[[-7, 73, 7, -38],
[-7, 103, 15, -4],
[32, -42, -18, 30]]
->
[[103, 15],
[-42, -18]]

[[-23, -42, -11, -38, -84],
[18, 16, 3, -7, 31],
[12, 4, -3, -21, 15],
[14, 58, 4, 20, 58],
[0, 9, -3, -14, -11]]
->
[[16, 3],
[4, -3]]

[[-102, -111, -72, 81],
[4, 5, 2, -3],
[46, -35, 61, -59]]
->
[[5, 2],
[-35, 61]]

[[37, -51, -42, 1, 2],
[82, 37, -90, 5, 2],
[37, 88, -42, 44, 7],
[37, 37, -27, 53, 2],
[37, -99, -42, -17, 2]]
->
[[37, -90],
[88, -42]]

[[23, 32, 23],
[59, 63, 59],
[11, -106, 11],
[-28, -61, -28]]
->
[[63, 59],
[-106, 11]]

[[97, 114, 68, -75, 44],
[5, 6, 2, -3, 3],
[-61, 59, -87, 83, 96],
[-63, 59, -89, 84, 99]]
->
[[6, 2],
[59, -87]]

[[5, -8, 6],
[82, 70, -95],
[64, 51, -70],
[7, -2, -1]]
->
[[70, -95],
[51, -70]]
---
[[-25, -14, -17, -20, -18, -26, -20, -24, -18, -25, -19, -25, -26, -18, -15],
[0, -60, -61, 27, 79, -51, -75, 90, -48, -64, -74, 64, 51, -36, 68]]
->
[[0, -60, -61, 27, 79, -51, -75, 90, -48, -64, -74, 64, 51, -36, 68]]

[[-6, -4, 3, -6, -4, 4, -8, -7, 6, 71, -3, -8, -13, -10, 2],
[-5, -5, 3, -7, -4, 2, -5, -6, 8, 60, -3, -7, -9, -4, 2],
[-4, -3, 2, -5, -3, 2, -4, -4, 5, 48, -2, -5, -8, -4, 1],
[-3, -5, 2, -10, -7, -6, 4, -4, 16, 47, -2, -6, 2, 13, 2],
[-7, -6, 4, -10, -6, 2, -7, -8, 11, 85, -4, -10, -13, -6, 3],
[3, 2, -2, 3, 2, -2, 5, 3, -3, -25, 2, 4, 7, 6, -1]]
->
[[-5, -5, 3, -7, -4, 2, -5, -6, 8, 60, -3, -7, -9, -4, 2],
[-3, -5, 2, -10, -7, -6, 4, -4, 16, 47, -2, -6, 2, 13, 2],
[3, 2, -2, 3, 2, -2, 5, 3, -3, -25, 2, 4, 7, 6, -1]]

[[73, -14, 77, -41, -46, -6, 26, -3, 77, 7, 31, 9],
[-18, -62, -11, 34, -67, 4, 76, -38, -5, -30, -35, -31],
[-41, 49, -48, -51, 66, 48, -95, 36, -45, 37, -9, 29],
[63, 27, 62, -58, 19, 0, -55, 29, 56, 39, 50, 34],
[48, 16, 46, -75, 2, 45, -29, 29, 48, 76, 22, 72],
[-71, -7, -74, 59, 38, -3, -6, -14, -72, -24, -38, -26]]
->
[[-18, -62, -11, 34, -67, 4, 76, -38, -5, -30, -35, -31],
[63, 27, 62, -58, 19, 0, -55, 29, 56, 39, 50, 34],
[-71, -7, -74, 59, 38, -3, -6, -14, -72, -24, -38, -26]]

[[-74, 29, 71, -5, 18, 19],
[109, -34, -55, 23, -3, 28],
[-20, -9, -1, -39, 10, 39],
[-16, 25, 70, 40, 29, 61],
[16, 18, -15, 51, -21, -84],
[-17, -16, -107, -17, 14, 29]]
->
[[109, -34, -55, 23, -3, 28],
[-16, 25, 70, 40, 29, 61],
[-17, -16, -107, -17, 14, 29]]

[[79, -12, -16, 42, 55, -103, 7, 34],
[-39, 70, -16, -76, -52, 31, 30, 14],
[-26, -22, 47, 1, -16, 60, -36, -55],
[20, -29, 18, 24, 25, -5, -14, -11],
[-47, 102, -68, -67, -54, 4, 82, 42],
[15, -37, 34, 24, 17, -3, -14, -34],
[81, -8, -20, 50, 59, -107, 4, 36],
[29, -45, 36, 44, 40, -20, -20, -18],
[66, -10, -7, 36, 44, -67, 6, 25]]
->
[[-39, 70, -16, -76, -52, 31, 30, 14],
[20, -29, 18, 24, 25, -5, -14, -11],
[15, -37, 34, 24, 17, -3, -14, -34],
[29, -45, 36, 44, 40, -20, -20, -18]]

[[-64, 5, 6, -13, -14, 23, 19],
[-65, 4, 4, -14, -15, 23, 20],
[-59, -12, -3, 44, 2, -29, 7],
[-6, 22, 4, -52, 40, 5, -12],
[36, -6, 15, 12, -27, -42, 27],
[-59, -13, -3, 43, 1, -29, 8],
[82, -7, -4, 6, 8, -30, -18],
[4, -7, -4, -18, 65, -38, -17],
[5, -6, -4, -19, 66, -38, -17],
[14, 0, -10, 7, -12, 82, -20],
[-58, -12, -3, 45, 1, -29, 9]]
->
[[-65, 4, 4, -14, -15, 23, 20],
[-6, 22, 4, -52, 40, 5, -12],
[-59, -13, -3, 43, 1, -29, 8],
[4, -7, -4, -18, 65, -38, -17],
[14, 0, -10, 7, -12, 82, -20]]

[[91, -98, 42, -44, -56, -89, -17],
[37, -99, -57, 65, 53, -24, 81],
[47, -57, -80, -22, -22, -59, 65]]
->
[[37, -99, -57, 65, 53, -24, 81]]

[[78, -1, -58, -27, 90, 96, 75, 24, -75, -26, -90, 11, -16, 38, -85],
[105, -110, -12, 47, 87, -9, 104, -15, 53, -99, -9, 84, -6, -101, -3],
[18, -39, 43, 58, 0, -79, 65, -72, -71, 39, 97, 97, 63, 27, 64],
[-92, -55, 67, -32, 51, 56, -4, -15, 56, -41, -107, 82, -51, -93, 58]]
->
[[105, -110, -12, 47, 87, -9, 104, -15, 53, -99, -9, 84, -6, -101, -3],
[-92, -55, 67, -32, 51, 56, -4, -15, 56, -41, -107, 82, -51, -93, 58]]

[[-8, 5, 76, 18, -3, 21, 4, 21, 23, -11, 27, -17],
[-8, 5, 76, 18, -3, 30, 4, 21, 23, -11, 68, -17],
[-33, 5, 76, 18, -3, 7, 4, 21, 23, -14, 20, -17],
[-8, -51, 76, 18, -3, 21, 4, 27, -3, 72, -72, 15],
[-8, 5, 76, 18, -90, -42, 4, 27, 23, -11, -27, -17],
[-8, 5, 76, 18, -3, 21, 4, 21, 23, -11, -14, -17],
[-8, 5, 76, 18, 4, -9, -96, 21, 23, 70, 21, -17]]
->
[[-8, 5, 76, 18, -3, 30, 4, 21, 23, -11, 68, -17],
[-8, -51, 76, 18, -3, 21, 4, 27, -3, 72, -72, 15],
[-8, 5, 76, 18, -3, 21, 4, 21, 23, -11, -14, -17]]
---
[[60, 66, -59],
[-80, 4, 71],
[21, 97, -35],
[22, 91, -30]]
->
[[60, 66],
[-80, 4]]

[[18, 57, -108, -97],
[94, -112, -64, -53],
[61, -93, -14, -15]]
->
[[18, 57],
[94, -112]]

[[22, 38, -15, -17],
[54, 23, 90, 79]]
->
[[22, 38],
[54, 23]]

[[37, 79, -90, 2, 53],
[-18, -14, 37, -13, -3],
[-14, 36, -8, -25, 15],
[52, -45, -5, 51, 22],
[49, 57, -84, 18, 52]]
->
[[37, 79],
[-18, -14]]

[[2, -11, 3, -8],
[0, -11, 13, 15],
[5, -4, -13, 14],
[97, 8, 6, 3]]
->
[[2, -11],
[0, -11]]

[[-75, -70, 47, 97],
[30, 28, -5, -50],
[81, 78, -70, -95],
[75, 72, -69, -86]]
->
[[-75, -70],
[30, 28]]
